[ 53 196 125 102  85] → 125, 196

[2 3 7 2 5] → 7, 7

[5 4 7 1 6] → 7, 7

[[16 59 19 76 79]
 [27 64 38 76 81]
 [61 51 55 55 50]] → 38, 81

[[292 394 537 199 222]
 [397 589 628 728 531]
 [682 191 665 607 786]] → 628, 786

[[5132 5286 8968 7409 4797]
 [5767 4385 5160 6640 2424]
 [5162 6972 4838 7811 3757]] → 5160, 8968
---
[-34, -27, 36, 29] --> 36
[-28, -32, 37, -14, -18, -16, -3] --> -16
[-29, -16, -48, 16, 10, 18, -18] --> 18
[-18, 38, -27, -19, 16] --> -19
[31, 28, 47, -37, -40] --> -37
[41, -29, -11, 38, 15, 33, -9] --> 33
[11, 11, 17, 6, 2, 41] --> 2
[45, -21, 36, -7, 10, 13, -4] --> 13
[44, -10, 3, 12] --> 3
[-20, -29, -20, -48, -30, -9] --> -30
---
array([ 22,  12,  36,  24, -44]) --> 36, 36

array([ -6,  -9, -21, -18, -37]) --> -21, -6

array([-18,  15,   5, -35, -13]) --> 5, 15

array([[ 23,   1,  27, -23,   6,   3, -22],
       [ 32,   6,  29,  38, -16, -16,  12],
       [-46,  -8,  23,   8, -20, -24, -26]]) --> 38, 38

array([-23,  -2, -16,   2, -44]) --> -16, 2

array([-10, -37, -45, -39,   9,  -8,  39]) --> -39, 39

array([[  3,  -3,  13,   0,  -5],
       [-16, -36,  -3,  10,  -2],
       [ -4,  14, -37, -22,   3]]) --> -3, 14
---
6095	3563	9390	7147	2015	1473 | 6095, 1473

2	27	-35	-12	-21
8	-27	16	-11	-4
-21	-3	-2	-15	-11
| 2, -11

25	-390	199	-566	402	-684	511 | 25, 511

3	4	3	1	7	5
5	5	5	3	6	3
5	5	5	4	8	6
| 3, 6

425	829	371	395	545	72 | 425, 72

7577	8803	8696	1789	4822
3685	8593	7716	3854	1843
| 7577, 1843
---
-8	-4	-9	-35	-8	2	1
15	29	-7	20	-14	14	-17
-1	-28	9	-18	-10	4	20
| 9

26	-18	38	-9
12	2	-7	29
-19	-2	21	3
| 21

9	-19	6	-23	5	-11	34
-4	19	-36	-1	-11	-19	-49
6	6	6	25	38	-1	23
| 6

0	5	-9	-3	0	10
9	-7	8	-37	18	-4
13	7	12	-23	0	4
| 12

0	37	-20	-20	17	-8
-9	9	-35	-17	-4	16
-6	-4	6	7	14	-20
| 6

1	-35	11	-13	41
-9	2	-43	13	1
6	-2	26	-31	-9
| 26

-3	1	-5	-18	-2	37	-3
23	-21	25	26	17	-19	-8
-17	17	-32	-32	-14	-5	2
| -32
---
Input:
[[ 38 -29  48 -12]
 [ -7   3  -2  -6]
 [ -5   6  -2   2]]
Output: 6

Input:
[[ 49  21 -20 -48 -46 -14  27]
 [-22  -4  16  23  11 -11 -22]
 [ 21  16  -2 -18 -20  -5  14]]
Output: -20

Input:
[[ 18 -24   8  -4 -16]
 [  7 -24  27   3 -17]
 [  3 -42  39   4 -44]]
Output: 39

Input:
[[ -1 -10  20 -12 -44 -14]
 [ -9  11  -8   0   1  -2]
 [ -5  12 -15   6  23   6]]
Output: 6

Input:
[[ 21 -31  36 -17]
 [-27  40 -47  22]
 [ 28 -41  48 -23]]
Output: -41

Input:
[[ 21 -20  29  38]
 [  8  -3  33  18]
 [ 12   2  28  11]]
Output: 2
---
Q:
[[-23  -9 -30  -1  20  15  -4]
 [  6  19 -18 -13 -28   3   6]
 [ -4 -21 -38  -5 -17   3  11]]
A: 3

Q:
[[-27  -6 -28 -23  30   4  13]
 [-30  23  -1  -3  41   2  23]
 [ -5 -28 -27 -30 -22  -4   9]]
A: -4

Q:
[[  1 -35   4  40]
 [-49  -8  14  16]
 [ 39  45  19 -20]]
A: 19

Q:
[[ -7 -14  20  21 -23]
 [ -1   6  11  -2  -2]
 [ 33  37 -35 -15  42]]
A: -15

Q:
[[-17  29  22  25  -2 -34  28]
 [-17   5 -43 -33   4 -10  27]
 [  5 -35 -43  22 -29 -14  21]]
A: -14

Q:
[[ 21 -20  38 -42]
 [ 17 -18  10  -3]
 [ 33 -29  37 -30]]
A: 37

Q:
[[ 24  16  -9  -3  27  34]
 [ -9   1  -8  -3 -35  -5]
 [-11 -15  14 -12   9 -16]]
A: 9

Q:
[[-11  17 -29   7 -17  -9  17]
 [  5  -8  -6 -21 -14 -15  19]
 [-14   4 -42  11 -18  -7  20]]
A: -7
---
[[ 32  34  39 -38]
 [ 45  42  11 -24]] ==> 32

[  7 -37  12 -26 -12  24] ==> 7

[ 29  20  18  36 -25  16] ==> 29

[ 48  36 -45  -4  32 -43 -36] ==> 48

[39 31 24  8  0] ==> 39

[[ 44   5   2  16   0]
 [-29 -16 -42  20   2]] ==> 44

[-24 -22 -39   1   1] ==> -24

[21  4 -3 13 44 27  4] ==> 21

[[ 12  -6  27 -12 -28  -5]
 [ -7   1 -12   6   6   0]
 [-15   8 -24  10  35   8]] ==> 12
---
Input: [5, 6, 7, 5, 0, 0]
Output: 5
Input: [6263, 5536, 1780, 8959, 3752, 5985, 5651]
Output: 6263
Input: [-714, -232, 640, -539, -535]
Output: -714
Input: [41, 126, 206, 29, 21, 112]
Output: 41
Input: [119, 123, 55, 102, 168, 210]
Output: 119
Input: [1, -8, -18, -32, 26]
Output: 1
Input: [169, -540, 928, 848, 743, 447]
Output: 169
---
[-20  12 -46 -18  -3 -28   3] Answer: -18, 12

[-32 -36  11 -20 -14] Answer: 11, 11

[-47 -39  30  38   6] Answer: 30, 38

[44 -1 37 -2  0] Answer: 37, 44

[ 8 12 -7 41 28  0 25] Answer: 41, 41

[[-27 -13   9 -19  -3 -34   7]
 [ 32  -5  37 -25  26 -36  40]
 [ -9 -13  47 -24  28 -40  25]] Answer: -25, 47

[25 17  8 39 -7] Answer: 8, 39
---
[  9  15  26  42 -13  17  12] => -13
[ -4  19  40 -10  26] => 40
[ 44  24  22 -33 -35 -27] => -33
[ 15  39   3 -33   1] => 3
[-33 -36  -5  -9 -18   8  13] => -18
[ -4  -3  12  -4 -17  37   9] => -17
[-12 -35   7   6  12] => 7
[ 38  -5  44  32 -44   1  19] => -44
